Facts:
tarefon {Ω=gruflen, χ=256}
ritraplor {Ω=fuber, χ=632}
pedran {Ω=stofele, χ=397, Ξ=skadra}
skiflun {Ω=gretruk, χ=769}
flidrin {Ω=lodru, χ=632}
bridrubris {Ω=fakin, χ=699}
zude {Ω=gretruk, χ=632}
kubil {Ω=rafur, χ=397, Ξ=stabras stules tragim}
grezi {Ω=fakin, χ=256}
flekem {Ω=flidrin, χ=123}
breniflam {Ω=gruflen, χ=256}
bobres {Ω=potru, χ=769, Ξ=dradriskon}
sestan {Ω=stules, χ=123}
bebri {Ω=fivus, χ=769, Ξ=breniflam drofleses gikobak}
kotritos {Ω=grezi, χ=699}
zustal {Ω=stadru, χ=123, Ξ=gimos staflen}
muzu {Ω=tevun, χ=123, Ξ=feske stestok}
sigrel {Ω=tevun, χ=256, Ξ=klalam kastar}
stadru {χ=397, Ξ=grostul}
plemol {Ω=stules, χ=632}
flubri {Ω=bridrubris, χ=397}
fese {Ω=driskar, χ=123}
grizim {Ω=stostim, χ=123}
stofele {Ω=lodru, χ=632}
patro {Ω=gruflen, χ=256, Ξ=bregi}
potru {χ=123}
dritrum {Ω=bridrubris, χ=769, Ξ=stikler}
gidrude {Ω=driskar, χ=123}
beper {Ω=stules, χ=256, Ξ=grostul trisku}
gikobak {Ω=skadra, χ=569}
rebrodek {Ω=skiflun, χ=569}
drofleses {Ω=driskar, χ=256}
bropedur {Ω=stadru, χ=569, Ξ=drumor tarefon nupedru kila}
vudur {Ω=tevun, χ=256}
troveli {Ω=potru, χ=769, Ξ=stabras bridrubris gimos}
stules {Ω=fuber, χ=397}
kifu {Ω=driskar, χ=769}
klobrol {Ω=skadra, χ=632}
stikler {Ω=fivus, χ=397}
falek {Ω=rafur, χ=397, Ξ=mubam}
kabra {Ω=stules, χ=123, Ξ=lotom zude}
kepok {Ω=potru, χ=569, Ξ=tragim grezi}
fuber {χ=397, Ξ=mazi}
feske {Ω=stofele, χ=769}
pudri {Ω=lodru, χ=123, Ξ=kifu}
pligori {Ω=potru, χ=123, Ξ=drudrir drudris}
skider {Ω=stostim, χ=632, Ξ=mazi lodru}
rafur {χ=769, Ξ=grostul vigi}
dregra {Ω=potru, χ=569}
buvol {Ω=potru, χ=769, Ξ=gretruk vumus}
groza {Ω=stostim, χ=256}
bive {Ω=gretruk, χ=569}
driskar {Ω=rafur, χ=569}
stabras {Ω=bridrubris, χ=769}
plefli {Ω=dregra, χ=699}
drumor {Ω=gruflen, χ=256}
mekabra {Ω=skadra, χ=397}
rago {Ω=skadra, χ=699, Ξ=brabrugom drudris pusum}
mopladrem {Ω=driskar, χ=123, Ξ=dradriskon kastar}
plipum {Ω=skadra, χ=397, Ξ=groza}
raskan {Ω=grezi, χ=699, Ξ=kapul gruflen ritraplor}
kapul {Ω=stules, χ=123}
fazen {Ω=skiflun, χ=569}
nupedru {Ω=zude, χ=632}
staflen {Ω=viskaru, χ=123}
gidron {Ω=stostim, χ=397, Ξ=klobrol}
breve {Ω=skiflun, χ=123, Ξ=bregi fazen ritraplor}
trisku {Ω=flidrin, χ=569}
klazukli {Ω=zude, χ=569}
davan {Ω=potru, χ=769}
lodru {χ=632}
tragim {Ω=gretruk, χ=123}
vadedes {Ω=fivus, χ=256}
trutok {Ω=bridrubris, χ=769}
klalam {Ω=fuber, χ=632}
zafla {Ω=pilak, χ=123}
nesu {Ω=stules, χ=632, Ξ=kastar}
gretruk {χ=123}
pebu {Ω=pilak, χ=632}
galo {Ω=viskaru, χ=569}
brabrugom {Ω=stules, χ=123}
pusum {Ω=pligori, χ=397}
vigi {Ω=lodru, χ=123}
fezar {Ω=skadra, χ=632}
koplus {Ω=pilak, χ=123}
dasa {Ω=skadra, χ=569}
drudrir {Ω=dregra, χ=699}
vaflal {Ω=gimos, χ=397}
toflim {Ω=driskar, χ=397}
gimos {Ω=rafur, χ=256}
patrum {Ω=lodru, χ=123, Ξ=pega vaflal}
kila {Ω=gruflen, χ=256}
pilak {Ω=viskaru, χ=256}
viskaru {χ=769}
grostul {Ω=fivus, χ=397}
drudris {Ω=stules, χ=123}
dedo {Ω=stadru, χ=569}
zugras {Ω=potru, χ=769}
veli {Ω=skiflun, χ=569, Ξ=klalam gidrude toflim}
bregi {Ω=driskar, χ=123}
vizul {Ω=viskaru, χ=123}
lotom {Ω=gruflen, χ=256}
fivus {Ω=fakin, χ=397}
mazi {Ω=skadra, χ=569}
lustu {Ω=gruflen, χ=569}
tefisur {Ω=lodru, χ=123}
vumus {Ω=staflen, χ=397}
fovor {Ω=skiflun, χ=569}
lamilo {Ω=bridrubris, χ=769}
fakin {χ=397}
zifitan {Ω=fuber, χ=632}
dradriskon {Ω=pligori, χ=397}
gigon {Ω=stules, χ=123}
skadra {Ω=fakin, χ=769}
stosto {Ω=fuber, χ=699, Ξ=gigon kapul pebu skozek}
stestok {Ω=potru, χ=123}
gruflen {Ω=stadru, χ=256}
melen {Ω=gruflen, χ=699}
nufa {Ω=fivus, χ=397, Ξ=mubam vigi stostim}
zosam {Ω=flidrin, χ=123, Ξ=koplus kifu}
zabir {Ω=driskar, χ=123}
stostim {Ω=lodru, χ=256}
mubam {Ω=gretruk, χ=569}
zogrir {Ω=pligori, χ=699, Ξ=pega rebrodek}
katro {Ω=vigi, χ=632, Ξ=galo}
skozek {Ω=zude, χ=569}
pega {Ω=gruflen, χ=397}
plevo {Ω=skadra, χ=632, Ξ=dedo}
kastar {Ω=viskaru, χ=569}
muske {Ω=driskar, χ=769, Ξ=vadedes klazukli}
tevun {Ω=fuber, χ=769, Ξ=pega}

Known rows:
lustu: [ -8  10 -18  -3  -9   0   2 -19   0  -5   5  14  11  -4  10  -7  -1   6
 -11  -6  -8  14   2  18  -5   6   3  15   9  -7   3  22 -12   2]
kabra: [ 11 -13   9  11  -8  27   7   4  -5 -14 -24 -11   2   6   6   4 -11 -16
  -5   0 -14 -21  -2  -4  11 -24  -6  -8  -2   6 -10  -4  10  -9]
tefisur: [ 11   5  -9  13  -4  -5 -10  -5  13  19  10   8  10  -1   6  -3  -3   6
  -3  -2   3   1   4   2  -9  -1   1   0  -2  -8   1  -7   3   5]
stestok: [  9   5 -13   8  -7  -1 -10  -9   5  12   5   5  12  -2   5  -6  -2   2
  -2   0  -1   0   3   2  -2   5   2   0   4 -10   0  -4   4   4]
fezar: [-15   7 -13   3   0 -12  -5   8  -9   8   2  -3  -2  -4  -5  12  13   6
  13   1   4  12  -9  -4   9  14  18  -4  -6   0   3 -10 -15   4]
kastar: [-26 -31  31   2 -44 -27  23 -32   0   9  31  18  29 -18 -42  14  12  -2
 -17 -16   3   1  18  39   4 -20 -50 -11   6  -9  16 -30 -18  20]
bebri: [ -8 -27  11  -4   3  18  14  12  -7  -2 -15   0 -18  11  -5   4   3  -2
   9  -8 -10  15  -5 -12  -3 -11   9  -2 -13   6  -1   2  10 -16]
tevun: [ 25   7  59  -5  13  14  26  11 -29  -9 -17 -12 -37  25   4  35 -12 -12
  -4 -13  11 -28   2  47   2  -6  23  52 -15  28  15  -9  27  -3]
veli: [ -7 -23  16   6  -9  10  18   0   0   0  -1  12 -13   6  -4  -2  -5  -6
  -7 -11 -12  -1   0   5   1 -22 -19  -6  -7   4  -8   9   6 -12]
mazi: [  0  -5 -33   4  -3   4  -4  -6 -10   5   4   2  -4   2  -3  -1   8   3
   0  -7 -20  18 -19 -26  -4   7  14   5 -12   5   4   5   3 -10]
gruflen: [ -3  16  -2 -21   5 -11  -2  -7   9 -20  16 -17  16 -11   7  -1  -2   7
   2  16  -3  19   3  13  -4   7   1  17  18  -1  10  27 -20   2]
gikobak: [ -5  -1 -23   3  -7  -2  -1  -6 -11  12   2   9   6   1  -5   6  14   5
   0 -13  -7  10 -11  -8  -7  16   9   7 -11   5   7  -4  -3  -4]
zosam: [ 13 -16   8  13   0  15   3  13  13   9  -2  -6 -20  10  14  -8 -17  -6
   4   0 -18   4  -5 -16   0 -30  -4 -13  -8   0 -16  12  19 -20]
nufa: [-11 -19   9  -3   3  10  17  30   4   4 -36  -8 -12   6   7   2   6  -1
  15 -11 -12  -9  -6 -12  -1   0  -3 -23  -5   1 -13   5   2 -23]
vaflal: [  5  14  -1  -4  -1  -6  -4  -5 -11  13   4   0 -12  -5  -3   2   5  -1
  -2  -4   9 -16   8  22   6  26   5  15   7 -11   4 -10  13   8]
sestan: [ 14   8 -13  13  -9   9 -12 -12  -4  -7 -10  -4  26  -3   0   4  -1  -9
 -12   3   0 -17   1   1   4  -1   3   0   2  -4   4 -15  -1  12]
zogrir: [  6  -1  49  12  11  14  14  20 -22  12   2   6 -35  16  15  31 -17  -8
  17  -9   7 -24  12  49  15   8  15  41 -14  21 -12   1  17  -9]

Rows:
No name comes twice in this set of rows, the named rows included.
[ 13  16   4  -4  11 -18   0   9  22  13 -13   7  22  13  16  -8   0  15
   0  -4  20 -11   2  -5 -28   8 -10 -16   0   5   0  -2  -9   1] -> vigi
[ -2 -22  12   2   8  23   9   7   0  -9  -9   1 -25   9   1  -9  -7  -7
  -1   0 -10  13   0 -11   1 -26   5  -3  -8   2  -8  13  16 -12] -> troveli
[-14 -37  35  -2  -9   8  22   0   2  -5  -1   7 -10   1 -17   3  -2  -5
  -2  -6  -4   8  11  13   2 -32 -18 -10  -4  -4  -1  -4   4  -3] -> bobres
[  0   3  -4   9   8  -3 -11  -5   9   6   8  15  -4  -1  -4  -5   3   7
  -8  -2  12  16   4  -2 -14  -7  12   6 -10  -8   5  -5   1  13] -> feske
[-11 -26  10   4   4  15   8  22 -11   0  -5  -8 -11   6   1  14  -5  -6
  25   2 -14   7  -8 -16  12  -2   4  -5 -13  18 -12   7  -2 -22] -> rago
[  2   8  -7 -11   7 -15  -4   4  -6   3  16 -13  12   1  -4  13   4   6
  16   8   3  10 -11 -20  -1  17   7   8  -4  19  12  -3 -13  -4] -> bridrubris
[ -6  19  -6   9   1  -5 -11   1  -6 -11  -3  -1   4  -7  -2   5   1  -4
  -5   8  11  -7  -4   3  15  -2  11  -1   0  -3   2 -12 -15  17] -> zifitan
[  9  15  -7  -7   1 -14   1 -12   2   0  12   6   5   4   0  -4   1   6
 -15  -4   4   2  -8  -5 -14   2  -4   8  -1   9  11   3  -2   3] -> dregra
[ -2   6 -17   5   2   3  -3  -6   1   1  -4  19   4   3   6 -10   1   5
 -11  -8   0   0  -2  -5  -9   6  -1  -1  -4   0  -3   5  -3   2] -> mubam
[  5  13  -5  12  -1  -2  -1 -12  -9  13   7  20  -5   3   3   6   2   5
 -12 -13   7  -6   2  25  -6  14  10  26  -8   2   3  -2   6   7] -> rebrodek
[  2  -3  -8 -17   5 -10   4  -2  -8   4   3 -10   2   6 -12   9  16   9
   6  -3   1  23 -12 -20 -15  10  17  10 -10  11  22  -7   0  -3] -> skadra

The same things again, as new rows of numbers:
Known rows:
groza: [ 16  20 -42  22 -43 -12  32   5 -22  32 -52  18  47 -41  -3   2  25  -2
   2 -17 -32 -30 -18  33  19 -48   4  -9]
nufa: [  8  -7 -33  16  10   4 -31  -3  38 -23  35  -4 -33  15  -5 -18 -24  18
   8  12  16   9  -4  -8 -30  28   1 -28]
melen: [ -5  -1  30 -12  -3   2   4  34   6  11  12 -10 -16  28   9 -28  17   7
  -2  -1 -18  -6 -42  14  -2 -20  39   7]
stikler: [ -8   5  -6  26   3   4 -22  -1  17 -15  -9  10  -6   7 -17  49  26  -6
  18  -4 -36  26 -23 -29  30  13 -10   4]
bregi: [  3  15 -16 -24 -18   8  10  -8 -15   5  16  39  16 -14  -5  16 -10   8
  -5  -4   6   2 -16   4  35 -15 -48  29]
trisku: [ -6 -23 -11   9  -1  -3 -14  17 -21 -20  36   8  41  31 -17   1  -9  10
   0  -7 -19 -14  33  25  18  -1   3  20]
bridrubris: [ 14   5  13  10  -6  11   2  25  25  -7  18 -11  17   7   9   7  18  -3
   6   0 -54  10 -12  29  22  -4 -14   0]
tefisur: [  2  -6  -8   6  -2 -13  -4 -14 -15  -1  -6  12  12   4 -11   2   5  -5
   4  -1   8  -2  12  10 -15   3  14   6]
kotritos: [ 18   4   9  11   0   9   3  32  27 -16  17 -11  -7  -2  22   6   8  -1
  10   8 -33   9 -16  22  -5   6   1 -28]
drumor: [-20   2  42  -4 -17  -1 -14 -12   1  30  -2 -20  11  21  27 -22  38  -4
 -32   0 -28 -35 -24  10  -2 -12  -6  52]
kepok: [  3  -9  -5 -16  12  -4  10   9  -9   1   9  -5 -31  -8   4 -16  -5   7
  17  -3  27   5  14   4 -13  12  26 -34]
stabras: [  5  13  15  18 -13  15 -17  12   7   0  -3  -5  20  -6  18  27   5  -7
  -4  25 -33  -3  -5   8   5  17 -27   4]
plipum: [ 31  21 -61  39 -20 -15  31  -9  35  17 -41   5 -54 -39   8 -16   4  17
  29   8  -8  -9 -48  -6  -6 -16  -3 -74]
sestan: [ 12   0   3   8  15  27  12 -19   1 -13 -25 -16   7   4  12  -6 -11  -7
 -12  10  18  -9  19 -17  16 -10  13   7]
zustal: [ 10   2   6 -11   6  -4  -2  -6  -8   8  -3   4 -29   4   2 -13  -6   5
   6  15  38  -8 -19  -2 -35   5  26  -9]
kila: [-19   5  39  -2 -17  -9 -11 -16   9  34   8 -27  14  23  27 -22  34  -1
 -33  -2 -20 -36 -24  13  -3  -9  -6  49]
fovor: [-13  -8  12 -17 -13 -16   0  17  -7  14  -5 -18 -17  -4  -7  -4 -24  -4
   5  -8  -8  21  26   0  -4  13  -5 -12]

Rows:
No name comes twice in this set of rows, the named rows included.
[ -8 -18  10  24  -9  -6 -37 -46  35 -16  31 -26   1  26  28  -5  20   3
 -20  10 -24 -19  20  13  -5  31 -50  23] -> klobrol
[-12 -18  10  -3 -19  -5   6 -12  -4  14  10 -20   2   9  19 -14   8  13
   0 -14 -23 -18  31  18  26   3 -24  23] -> galo
[ 29   5  -4  -6  16  20  38  40  12 -15  13  -9  -1   1   2 -29 -24   3
   3   2  13  12   2  17  -1 -15  33 -35] -> stosto
[ -4  -6  -3  18   2  16  11  -9  15  -7  -9 -15  11  16 -18  -6   1  -7
  -5 -11 -11   5   3 -29  49 -15  -2  19] -> stules
[  0 -10 -29 -13  20  -6  12  -5  17  -5  23  10 -35  -1  -1 -14  -2   3
  16 -11  34  13  -6 -19  -6   0   7 -15] -> kubil
[ 11   2   3  -4 -26  -2  24  41   6   8  -2  -1  22  -3  -6 -14  -4  -3
  -4 -12 -53  13 -13  22  23 -27  -6  -5] -> drudrir
[  3 -14 -28 -19  24   3   2  -6  19 -13  48  15 -32  13 -12 -30 -24  11
   4 -12  44  12   2 -12 -12  -2   6 -22] -> falek
[ -9  18  19 -33   7   8  16   6  -7  -5  10  33  21 -20   1  48  23 -20
  -5 -10   5  16 -29  -9  32 -12 -24  38] -> drofleses
[  1 -10 -15  -1  15  -3 -12   0  13 -10  34   0 -30  28 -17 -37 -25  17
  -3  -3  34   2  -8 -12 -28   3  23  -9] -> stadru
[ 10   3  20 -19  22  -1  13  51   6 -25  20   4 -14   0  -8  -6  -8 -12
  15  -9  18  37  -2   5 -25   8  50 -35] -> zogrir

Now the same things, written a new way:
Known rows:
lotom: [ -9  -7  -8   7   6 -14   0 -14 -20  11  14  -7   6  -3  21 -19   0   5
  -2   4  -3  -5 -12  -6   3 -11  -2  -2   1]
stadru: [  9  35   7  22   3 -31  -8  13  24  20  -3 -10 -18 -17   2  15  -5  25
 -12   2   6  12 -15  -3  20  18   3  -1  11]
lustu: [ 23   9 -11   1 -19   8   3   2  24   2 -13   2  -1   2   4  26 -27  -1
   3   2  16  -4  13  28 -28  -3 -25  -2  -2]
drumor: [-24   0  -6   6   7 -16   5 -15 -28  15  25  -1   6   8  23 -21  10   3
   4   4  -9   0 -15 -15  12 -14   4  -9  -4]
nesu: [  8  35  -8  -7 -12  -7  -4  -7   1 -32  -9   1   2  -2 -47  -7 -12  -5
 -13 -16 -42 -24  48  22  -2   8  -1   5   7]
zugras: [ 23   6  -9  -3   8  -3   1   6  13 -17 -20  11   7   2  -4   4  -2   5
  17   9   3 -10  13  15  -9   5 -13   8   6]
pilak: [  3  -6   3  13  -7 -14  -5   5   3   6   3 -10   3 -11 -14   6 -10   2
  -2   3  -4   6  -5 -11   3  -4  -7  -1   5]
breniflam: [  0   3  -5   6   0 -11   8 -16 -10   9   7  -7   9  -3  15 -12  -1  -1
   7   8  -7  -3  -9  -8  -1  11  -3 -16  -7]
fezar: [ 29  13 -10   1   7   9  19   3  23  -8 -13   3  11  -7 -10  -2  -1  -1
   0   6  -9 -17  14   9  -5  16   2   5   4]
feske: [  1 -15  -5  -7  12 -11  -1  -4 -13 -13   0   1  13   2  14 -15   6   2
  13   9   2  -1 -14   4  -3  -6   1  -2   0]
stofele: [-16   0  -4  17   3 -15   7   6 -12   1  12   4   4 -12  -8 -13   0   4
 -12  10 -17  -2 -17 -23  16   2   0   6  15]
vumus: [ 17   8  -6 -14  -3   7   5  -6   6  -8  -9  -8  16  -6  14  -4   4  -3
  11   3   1   0   4   1   9  19 -22   3   4]
vizul: [ -9  18  -7 -14   5  -2   7  13   6  -7 -12  -4  -1 -15   0 -10   9   6
  -2  -5  -5 -12  21   4  -3  30 -16  27 -13]
pusum: [  2   8   0 -10   3   0  -3  -9 -12  -1   3  -1  10  -9  18  -8   8   2
   5  10 -11   5  -7 -11   0   9  -4  -3   3]
kifu: [ -5 -20   3 -12   6  -5   0  -5 -25 -13   0   6  19  -1  13 -17  18  10
  14  12  -1   5 -29  -2  -9  -4   4  -5  -3]
melen: [ 24  35 -10  -1   2   3   0  -7  19  -1 -16  10  -1  -3   5  14 -11  -8
  23  -3   2  -1  10  12  -7   6 -18   1  11]
brabrugom: [-30 -24   0  -9  17 -17  -7  -3 -39   6  23  -7   6  11  22 -28  21  -1
 -14  -2 -17  14 -10  -9  23   2  10   6 -13]

Rows:
No name comes twice in this set of rows, the named rows included.
[ 32  -7  10 -11  25 -14   2   2  -4  15  10 -14  22 -16  47  -4  18  26
  -6  29  10  17 -43   0  17  32   4 -26  -2] -> grostul
[  6   3  -4  14   6 -25 -16  15   5 -11   0   3  -6   7 -24  -7  -1  -4
   2  -5  -7   5   3   1  11 -15   9  10  11] -> tevun
[-20  43   3   1 -12  -8 -16 -24 -25 -23  10   6 -13   4 -51 -21   5  -6
 -19 -28 -59 -12  31  20  13   4  14  15   4] -> sigrel

The same things again, as new rows of numbers:
Known rows:
tefisur: [ -9  -9  -5   7   0   4  -8 -13   7   7   2  12   5 -10  13]
gidrude: [ 15 -23 -12   0   1  21   6   0   8   0  -1  26   6  13   1]
grezi: [  1  -1   3 -12   6 -19  12   3  -7  14   9  10  13  -2  -7]
breve: [ -6  -4   0   5 -10  14   0  -1 -13   6 -14   0 -29 -20 -12]
lamilo: [  2  13 -15   1   6  -8   6   0  -5  21  10  -3  12   3  -4]
beper: [ 21  27   7  16  -1 -19   2  -9  -4 -61  42 -19 -42   1  13]
bropedur: [ -4   2  20  -3   1 -12   5  19   7 -12  -9  -6  -9  -6 -15]
tarefon: [ -6  12   5   6 -11  -3  -5  19  34   5  -3  -9   3   7  -6]
rebrodek: [ -6  -9  -8  -7   8  -8  -9  -1  14   3  -4 -13   2  13  11]
feske: [-13   4  -4   1   6   3 -13   5   2   7   2  10   6  -7  17]
breniflam: [ -5  13   5   5 -13  -2  -4  21  34   6  -3 -10   2   6  -6]
driskar: [ 14 -24   4 -16   8   2   9  20   4  -7  -1  29   4  16   2]
katro: [ -9   4  -2   4  11   8 -11   0 -11  -2  -8  -3 -16 -25   6]
zabir: [ 15 -23 -14  -3   1  19   6   1   8   1  -1  25   1  15   1]
stadru: [ 12  29  21  44  16 -40  13   8  17 -70  20   7 -38   0  -7]
skozek: [-1  0  0 -2 -1  0 -7 10  8 11  1  6  4  6  9]
galo: [-1 -2  2 -3 -1 -1 -4  8  5  9  4  3  2  4  5]

Rows:
No name comes twice in this set of rows, the named rows included.
[ -1  12 -14  -1   2  -5   7   3 -11  26   7   0   5  -3  -7] -> stabras
[  0   2   4   0   3   4  -5  14 -10   3  -9  -9 -24 -10  -7] -> kepok
[ 39 -21  15  11  22  51 -16   4 -15 -35 -12  -8  30  -5 -32] -> mopladrem
[ -2  -9  13 -15   1 -13   6   9   6  -5   4  12  11   0   3] -> pilak
[-21 -13 -20  -8  16 -25  -6 -29  43 -22 -44 -68  -5  41  -3] -> pega
[  5   1  10   3  10  10 -13  12  -7  -8  -6 -12  -4  -9  -9] -> veli
[  1   8 -11  -1  -1  -6   6   5 -19  43   4   0  -8  -5 -11] -> mazi
[ -7  12   3  12 -14  -1   0   9  34   4  -7  -8   4   7  -7] -> melen
[ -4 -10  13  -1  -2  -2  11  -4  -9 -12 -11   7 -13 -17 -13] -> pligori
[  3   4  -1 -20 -24   7  -1 -12  -2  -7  11 -15   8   9  18] -> plemol

